Each row is followed by its class.
[-13  12  -5  12   6  -9  25 -21  20   4  25   6  14 -21   8  -3  25  15
 -16  22   4   0  11  -3  -5 -21  -1   9  12  24  14  17  -5  20   5 -14
   2 -17] | <39>
[  9   4   1  12  -6  12   3 -16  10 -11  11 -17   3 -31   5   0  12   9
   5 -12   4  -9   2   2   8   5   3 -11 -13  -1  -3  -9   1  18   6  -2
  -3  17] | <39>
[-75   9   4 -61  -5  66  12  12 -21  22   0  16  14  63   1  15 -39  40
  12  -1 -26  69 -47 -32   6  12 -24 -15 -35 -15  -2 -17  -5 -45   0  23
  -4  -1] | <96>
[ -6  -4   7  -4  -9 -13   7   2   3  20  -7  -5   6 -20  -2   6 -16 -12
  15  28   4  -9   6  -4 -18   2  20 -12  26  17 -11  -7   4 -12  -2  -3
   6   0] | <39>
[-19 -19 -59 -19 -12  30   2   7  -4  -6   7  36  21  -2  60 -19  31 -38
 -19   3   3 -57  50   1  -9  20 -14  20 -44 -30 -42 -19 -22  47  -3  41
   4  39] | <5>
[-32 -42  -7  16  -1 -29 -31 -23   1 -24  -2  52  11  -1  32 -34  11 -16
  -7 -28 -13 -16  -8  -9 -12   6 -60 -17 -33  87  11   8  -4 -22   6  -3
  13 -14] | <98>
[  4   2 -13  17  15   6  -6 -21  13 -19   7  -7  -2  -9  14  12  11   9
   0  -1   7  -2  -9  11   8   1  16   0  -1  -4   4   2   6   0   7   0
  11  11] | <5>
[ 73  -6  28  47  43  -1 -14  21 -12  41   0  21   4  36 -29  -6  34  15
 -22  14  37 -16  41   8  18  -7  26  32  22 -52   4   6  25  13 -22  -2
 -37  -4] | <133>
[ -1   7  14 -14  24 -21   4 -26  27   7 -10   4 -30  -7   7 -16 -21 -25
 -18   1 -20 -27 -23  12  -1 -29 -14  21 -12  32   6  -9  -8  -2 -26   7
   4   5] | <16>
[ -8  -6 -19  -2  11   2   8 -12 -14   4   2  12   5  14  19   5   1  -1
 -14  11 -20 -18  15   2   1   6   4   4 -10  -9   4  -1   2   2   3  21
  11 -11] | <5>
[-10 -13 -17  -7  15  -1  14 -11 -15   9  -1  13   5  10  15   7  -3  -4
 -17  11 -17 -20  16   7   3   6   4   8 -12  -7  -3  -5  -1   1  -7  25
   7  -8] | <5>
[-11   4  -1   7  16  22  -3   5  21  -1  -7 -16   5 -12   3   8   3  12
   5 -12   3   2   0   1   2   3  14  -3  -3 -18 -11  -6   1  10  11  -3
   4  19] | <114>
[ -4 -23   1  19  28 -23  34 -29 -12   2  -2  15  10 -42  24  13  -1  19
 -11  21 -21   4   4  26  11  12   8 -13  -2 -15  -1  14   5  38 -12  15
   1  -5] | <5>
[-42   5 -30 -42 -54  26 -12 -29   8   9  -1   8  35  41 -40  43 -44 -39
  29  28 -10  58  45  12 -35   5  18   6  42 -16  16  21   3 -15  -4   4
 -15 -11] | <96>
[ -3   2 -19  10  14  10   5 -14  19 -13   8  -4   5  -5  18  18   9  15
  -4   4 -10  -2   0  14   5   0   1  -3   0 -13   9   0  -4  -4  -2  -6
   9  17] | <5>
[-51 -38  -7 -18  32 -11  -3 -31 -24   2 -20 -29  -2   2 -75  26 -25  42
 -32  -4  19 -25   8   6 -13  19  16  20   5  26 -29  20  16  41  -8   7
   6 -26] | <133>
[-70 -17  16  25  47 -11 -15 -62 -20 -14 -23 -49 -31  -8 -40  24  14  -8
  23  11  72  25  27  -1   1  25  40  37 -28  22 -14  16  24   0  -9  19
  -6   2] | <59>
[-40 -16  -9 -31 -36  22   1 -37  10 -15  14  33  -6 -23   4 -26  12  17
  -1 -15  41  -7 -25   7  15  -4  22  15 -15  33 -15  25   0  16  37  45
   0 -30] | <210>
[ 33   1  15  75   4 -51 -21  -9 -11 -37 -31 -26 -12  -8 -32 -27  -8   7
  10 -32   5 -53 -27  31 -29  25  -3 -46   2 -48 -28   8  11 -11 -50 -13
 -25  -5] | <203>
[-16  22  19  34  25   5  16 -26 -24   0  10   0 -34 -70  -3  12 -46   4
 -26  21 -16 -27  -3  40   4  -7  51   0  17  35 -20  14  -6   5 -39  30
   2 -31] | <50>
[-24  -1  -6   5  18  -9  11 -20  18  -5  12  15  -2 -21   4   0  10   3
 -17  28   1   9 -10   2   1 -27   0  18   3  19  24   6  -6   9  -9 -13
 -12 -11] | <50>
[ -30  -37  -16 -100   18  -26   -3   -5  -43   25    5  -23   18   65
  -69   38  -30   23  -35   39  -28    4  -45  -32  -21   27    9   27
  -27   17  -11  -14  -10    0  -74    1  -34  -47] | <114>
[ -1  28  21 -36   2  26  11 -29   4  -5  21  -6  -4  23   2  15 -13  -7
 -11 -26  -5  16 -28  20   6  -9  -8   6  -9   8   6   3  -4 -11 -13 -24
 -14   2] | <114>
[  6 -11  13 -29  49 -36  -1 -33 -38  -1 -13 -13 -40  26 -18  -1  11 -17
   8  21  26 -21  -2 -12  11 -11  32  38  -9 -27  -4 -19  26  15 -13  22
  11  -3] | <117>
[  2   1  -8  18  -5   8   1 -11  -1  11  -6   7   8   1  -1  31 -14  -2
   6  37   0  25 -10   6  -6 -18  34 -11  15 -30  11  -8   2   8 -11  -7
  -2  -5] | <117>
[ 12   3 -11  15   8   4  13   1 -21  12   1  24  11  10  17   4   5 -17
 -14   7 -15 -17  15  -1   6  -8  22   1  -8  -5   2 -17  -7  12   1  18
   2 -11] | <117>
[ -3   2  -4  11  12  14   4   3  12   6 -12   2   2   5  -5  22 -12 -12
   9  15 -10  -2   9   2 -18 -26   8   0   9 -14   4   1   1  -4   7   9
   5  14] | <133>
[-16  11  -2  19  18  -5  16 -17  10   4  18   1  16 -23  15  -5  21  11
 -10  27   5   4  21   0  -6 -14   1   5  16  32   8   8  -3  16   8 -15
  10  -6] | <39>
[ -6  11  -4  -2  15 -10   6 -11   8  14   1  -2  12  -6  -1  21 -14  -4
  20  20  -4  17   7   0 -12  -9  33  -3   3   7   2  -7   4 -15  -7   1
   2   8] | <16>
[-12  98  -2  31   4  45   6 -17   2 -41  10 -59  15  61 -13  11  -6  -2
 -17   0   8  34 -38  13  -9  34  27   1  21 -20  37  -7   2 -28  -2 -38
  -4 -29] | <50>
[-29 -17 -32  39   4  32 -22 -27  31 -34 -32  -3  -6  34  47 -17   7 -44
  35 -13  56  -2 -24  -9 -50 -34  15 -34  26 -13 -40 -44  26 -37  35 -27
   5  32] | <203>
[ -8 -11 -13  -6  13  -3   8 -10 -16   3   4  16   8   8  21   1   7  -9
 -12   7 -21 -15  15   3  -1  12   2   2  -7  -2   7  -2  -2  -3  -1  21
   6 -13] | <5>
[ 11   9  18  33   3 -36  -4 -29  -4 -36  10   4  34 -60 -13  -3  38  48
  40  45  36  10 -25  32 -16   7  10 -15 -24 -44   8  48 -24  -1 -24  13
   4  18] | <210>
[-16   7   0   3   9  23  -5   5  11  -5  -2 -13  -4 -13   2   7   6   9
   2 -15  -3   2  -1  10   5  -3   5  -4 -11  -9  -7 -11  -8   5   6  -9
   0   9] | <114>
[-20  -1  -7   4  12   2   6  -9  19   6   0   8  17  -5  14   6  17   6
 -10  17  -9  16   8   0  -4 -11   3   3   6  19  12  10  -5  16  10 -14
  -3 -13] | <114>
[ -3   8  -4  12  15 -34  22 -27  14   3   5  12  10  -8   5  15  20   4
  -3  27   6   3  18   4 -13 -23  14   8   0  20  16  17   7  23   7  -9
   2 -16] | <98>
[-20  49 -27  34 -24 -17 -20 -49   0 -32  30  -3  11 -70   2  -9  -6  12
  19 -21 -13 -60  70  39 -18 -14  63 -12  17  19 -29   2  15  35  23 -23
  -4  27] | <39>
[-16  12 -12  12   4 -12  21 -25  20  -2  18   5  17  -3   9   1  22  15
 -10  25   8   8   6  -4  -3 -16  -5   7  12  33  10  17   0   9   3 -17
   3 -13] | <39>
[-33  -8  -4  16   5 -15  16  -1   1  20 -29 -10  -8  -6   3  17 -17   1
  12  22  -3  12  15  -4  -9  -6  13 -14  11  -4  -4  -1  12   6  18 -13
  -3   4] | <59>
[-15  -5 -14  12  15   9  10  -6  15  10  -8  -3   8  -4   1  23 -24  -5
  -3  33  -7  15  -6 -15  -3  -8  19   4   3   1  13  -7   9  -9  -8  10
   0  -2] | <50>
[  3 -13 -17   7   5   6  10   3  -6   9   2  17   2  12  17   0  -7  -6
 -10   2 -14 -25  26  -4   5  -2   9   3  -5   0 -11 -18   5   5   5  17
   9  -6] | <210>
[-48  24 -10  -1   3   6 -21 -13  -5 -34  -4   6   3  23  18  -4  -2 -49
   8 -24 -31 -13  -6 -24 -40  11 -11  -7 -32  34 -19 -18 -12  -1 -16 -14
  -3  29] | <96>
[ -8 -10 -11   5  12   2   7  -6  -9   6  -4  25   5   2   4   2   0 -13
  -1  10 -26 -11  17   5  -4  -5   7   2  -3   0  -2 -21  -9   2  -5   9
   3   0] | <96>
[  1 -11 -14   7  14  -5  12  -6 -15   6   1  15   7   9  14   8   5  -7
 -12   5 -15 -14  14   5   3   2   1   3 -12  -8   2  -1   0  -1  -1  18
   8  -8] | <5>
[ -1  -2 -10   6  15  -2   5  -4 -15  18  -5  13   3   7   8   3   2  -8
  -2  13 -11  -8  23   3  -2  -6   9   2 -20  -3  -3 -16  -5   1  -9  15
   2  -4] | <16>
[-36  -1 -27 -88 -25  -2  14  -7 -33   9  19  11  11  49 -38  20 -21  16
  12  25  30 -12 -14   4 -18  -3  22  23   0 -47 -21 -14  18  -4  -8 -11
 -14 -12] | <133>
[ -7   5 -12  13  19 -14  24 -16  19   0  20  12   8 -10  13   1  30   7
  -3  32   2  -2   0   4  -9 -14   9   8   5  15  21  11  -5  12  -2 -15
  -9  -7] | <203>
[  0   7  10  15  15   1   1   3   6  15  -5  -3  -4  -2   6  13 -17  -6
   4  15  -4 -10  21  -5 -14  -4  34  -4  29  15  -9  -2   8 -13   5   2
  13  -3] | <210>
[-12 -23 -10 -17  13 -14   0 -19  18  17 -15   2   2  14  -3  23 -11  -5
   7  36   6  16   4  -2  -5 -12  12  14   9  -6   4  10  12 -15 -13  18
  -3   4] | <5>
[ 16  -9 -17  19   5  -9   7  -6  -7   7 -19  15   5  12  13   8   4 -10
  -3   8 -15 -20  31   5  -2  -1  10  -8 -12   0  -3 -12   7  14  11  19
   7  -6] | <98>
[ 15  -2 -16   7  -9 -10  24 -11  15  14   4  -4  14  -6   7  26   3 -13
  17  34  -4   2  21 -15  -9   1  27  -7  21 -11   5   1  16  11   4   2
   4   2] | <39>
[ 18  21   0   0   1  13  -2  -4  10  -9  15   1  -2   0  14   7   5   5
   0   1   7   5 -24   3   9 -14  13  -4  -1  -6   6  -3 -10  -2 -13  -7
  -8  11] | <117>
[ 10   1 -10  -2   3   8   6 -16   8 -10   6  -2  -2 -10  18  15  -2  -2
   8  -4  -6   1  -7   4  10 -17  18 -11  -1  -5   8 -19  -1   4   7  -5
   2  12] | <117>
[-26 -36  12 -33  -1   3 -21 -34  11  -6 -23   2  -3 -11 -13 -21 -27 -25
 -13 -47  -3  -9 -21 -12 -12  12  -5   4 -13  40  -2  -2  18  39  35  29
   8  -1] | <98>
[  8 -10  44  -5  30   3  11 -22  12   9   1   4 -12 -24  -1 -34 -13   1
 -13  -6  31  -9 -24  28   6 -14  11  13  33  12   6  11  10 -17   0  26
 -13 -36] | <133>
[-19   2  45 -44  29  54  19 -59 -31  -1 -22 -52   5 -13  12 -13   3  -3
  -2 -19  20   9 -12  20  -8  30  42 -21   6  31 -26 -37  -9   4  28  30
 -20  -2] | <39>
[-36   9 -14  31  25  -6   7 -20  10  -1   7   7  18  -6  19  -4  10  15
  -7  25  -3  24   8  -6  -8 -26   2   6   1  29  17  19  -4   6  22  -8
   1   0] | <59>
[ 12   6   6  13  -4  -4   3   1  -7  13 -10  11   5  -3  -2  18 -12 -15
   9  15 -11   7  -3  -1  -8  -7  33 -13  19 -17   8   4   1   4  -1   8
   1  -4] | <117>
[-11 -24  10  28  15  20 -40 -67  31   9 -42   8  10  10 -10 -14 -19  -6
 -47  -4 -40  39  -6  -7  -2 -25  -2  10 -24  46  37  11  14  65  16  36
 -36 -18] | <98>
[  7  16   2   6  -4  16  -1 -25  17  -6  11  -9  -4 -28   8   5   3   5
   5  14   7  -7  -5   9  -1  -4  13  -1   4   2  -6   0   0  18  -3  -3
   5  29] | <39>
[  9  -9 -18  17   4 -10  18   1  23  11 -24  -5   7   1   9  32  -9  -8
  11  18  -4  12  17  -3 -13 -14  20 -17  17   3  -1  -8  14  10  21  -1
  13   1] | <98>
[-15   6 -16  15   8 -28  21 -19  20  -1   0  12  19   0   6   9  24   7
 -11  27   3   9  17   6 -10 -19  -2  10  -8  20  17  14  -2  26   4 -11
  -2 -16] | <98>
[-24 -18   4 -57   8  21 -29 -49  19 -15  -4  -1  -7   2 -28 -35   8  23
 -27   7  41 -29 -13  33 -10 -23 -34  42  -9   8  -8  29 -21  15 -17  30
 -18   8] | <133>
[  1  -3 -16   7  17   0   3   0 -13  14   1  14  -1   4   4   8  -1 -11
   1  12 -14  -9  26   4  -2  -8  11   5 -10 -13  -2 -16  -4   1 -11  14
  10   1] | <16>
[  5  -6  -7  12  14   4  11  -5  -8  10   3  11  -1   7  13   0  -9   2
 -11   8 -13 -17  32   4  10  -4  12   7  -2   0  -6 -10   6   4  -1  22
   6 -11] | <210>
[ -2   7   0  -8  17  16  -3  -5   7   0   1 -13   3 -10   8   5  -3   5
   1  -4  -9  -4  -4   4   4   2  19   2  -8  -5  -5 -12   2  10   8   2
   4  12] | <114>
[-27   2  -4  20   0  -5   4  12 -14  57 -17  -8 -14  -8 -40  46   9  15
  21  91  28  32  26   3  22   7  59  32 -41 -31  32 -25   3 -14 -25  18
  -8 -42] | <16>
[ 13  -8  -7   5   4 -12  22 -10   3  17  -4  -8  14 -14   3  22  -9   3
  13  29  -4  -1  19  -5  -7  -1  18 -14  25  -1  -7  -2  14   9   6  -2
  13  10] | <39>
[-11   5   1  21  17  18  -7 -14  10  -6   3   2  -6 -21   6   9   8   2
   7   2 -16   1   6  -3  -2   2  21  -4  -4  -1   8 -12  -1  12   3  -1
   3   9] | <96>
[-13  -5   7 -10  19  -5   5  -2  16  13  -4  -8   7   1  -8  18  -7  -1
   9  13   0  -3  14 -11 -24 -16  11   2  12   1   7   5  10  -7   1  -6
 -10   3] | <133>
[-13   2   1   6   8 -11 -14 -38  38  -5 -17   7  -7 -38 -21 -31 -18  12
  -9  -9   7 -15 -23  36   8 -25  20  19  -4  20 -11   8  -7  12  -8  32
  -9   6] | <16>
[ -5 -33  -4   2 -12 -16  11 -45  -7   8  -1  26 -16 -14  10  -6  12 -11
  -8  34  19 -17  -8   7   9  -3   2  10 -11  -2  -6  -8  16  29 -22   8
 -11 -20] | <39>
[  5 -11   5   4  11   0   6   4  11   6  -3   7  -6 -23  -1   7  -6 -13
   5  10   9   5  -3  -3   1  -7  18   2  15  -9  -1   1   5   3  -8   7
 -13  11] | <50>
[-18  32  23 -56  16  20  49  -7  -8  18  13  -1 -17  58  27  17  33 -38
   4  34 -23  66   4 -25  17  19  -1  28 -15 -26  42 -19   2  27 -18  -2
 -40 -21] | <96>
[ -7   0 -12  20   9 -18  12 -17  23   1   0  17  18  -3   8  12  15   0
  -6  16   4  12  10   0 -12 -28   4   3  -2  34  16  12   1  12  18  -6
   7 -11] | <98>
[  2  -7  -5   7   7  -9  10   8   4  16 -15   7  -8   7  -6  28  -7  -4
  13  29   3  -9  19   1  -5  -4  18   2  16 -12  -6   3  19   7  -1  -2
   1   4] | <133>
[ -6  -3  30 -84  -5   7  -8  14   4   1  19 -11  14  15   3   7   8 -29
  17 -26 -24   1 -22 -31 -36  20 -44 -12  -6   7  30   9 -23 -31   3 -25
   7  16] | <114>
[  7  -9 -18   4  14   0  12 -11 -10   7   0  11  -5   3  13   1  -2 -10
   4  19 -17 -31  20   8  -3  -3  10   0  -9  -3  -1 -12   2   1  -2  19
   3   7] | <203>
[-25  40   4   4   6  34 -75  -8  -7  -6  11   9  11  14 -19 -55 -32  -7
 -27 -54  12 -28  29   1  -7 -28  13  34 -26  49 -32  -1   2 -17  -5  20
 -43  31] | <50>
[ 11  -9 -12   3  20   7  17  -9  -8  11   5  12  -4   4  13  -2   3  -4
  -8   8 -21 -28  19   9   2  -8   5   1 -12   1   1 -15  -3   6  -3  16
  -7   4] | <203>
[ 44  26  -2  34  -7 -34   3 -22 -10  27 -18 -17  -6  20 -55  57 -23  34
  -2  35   0 -14 -23 -14  24 -19 114   8 -18  68   3  -2  35 -10  20  10
  -9 -48] | <210>
[ 42  -2  42  78  66  20 -12  15 -12  -2  24  18 -16  -3  34   5  57  -9
 -14 -20  25  24  28 -26  16  -2 -16  -5 -12  36  -5  31  -6 -17 -47   0
 -34  12] | <50>
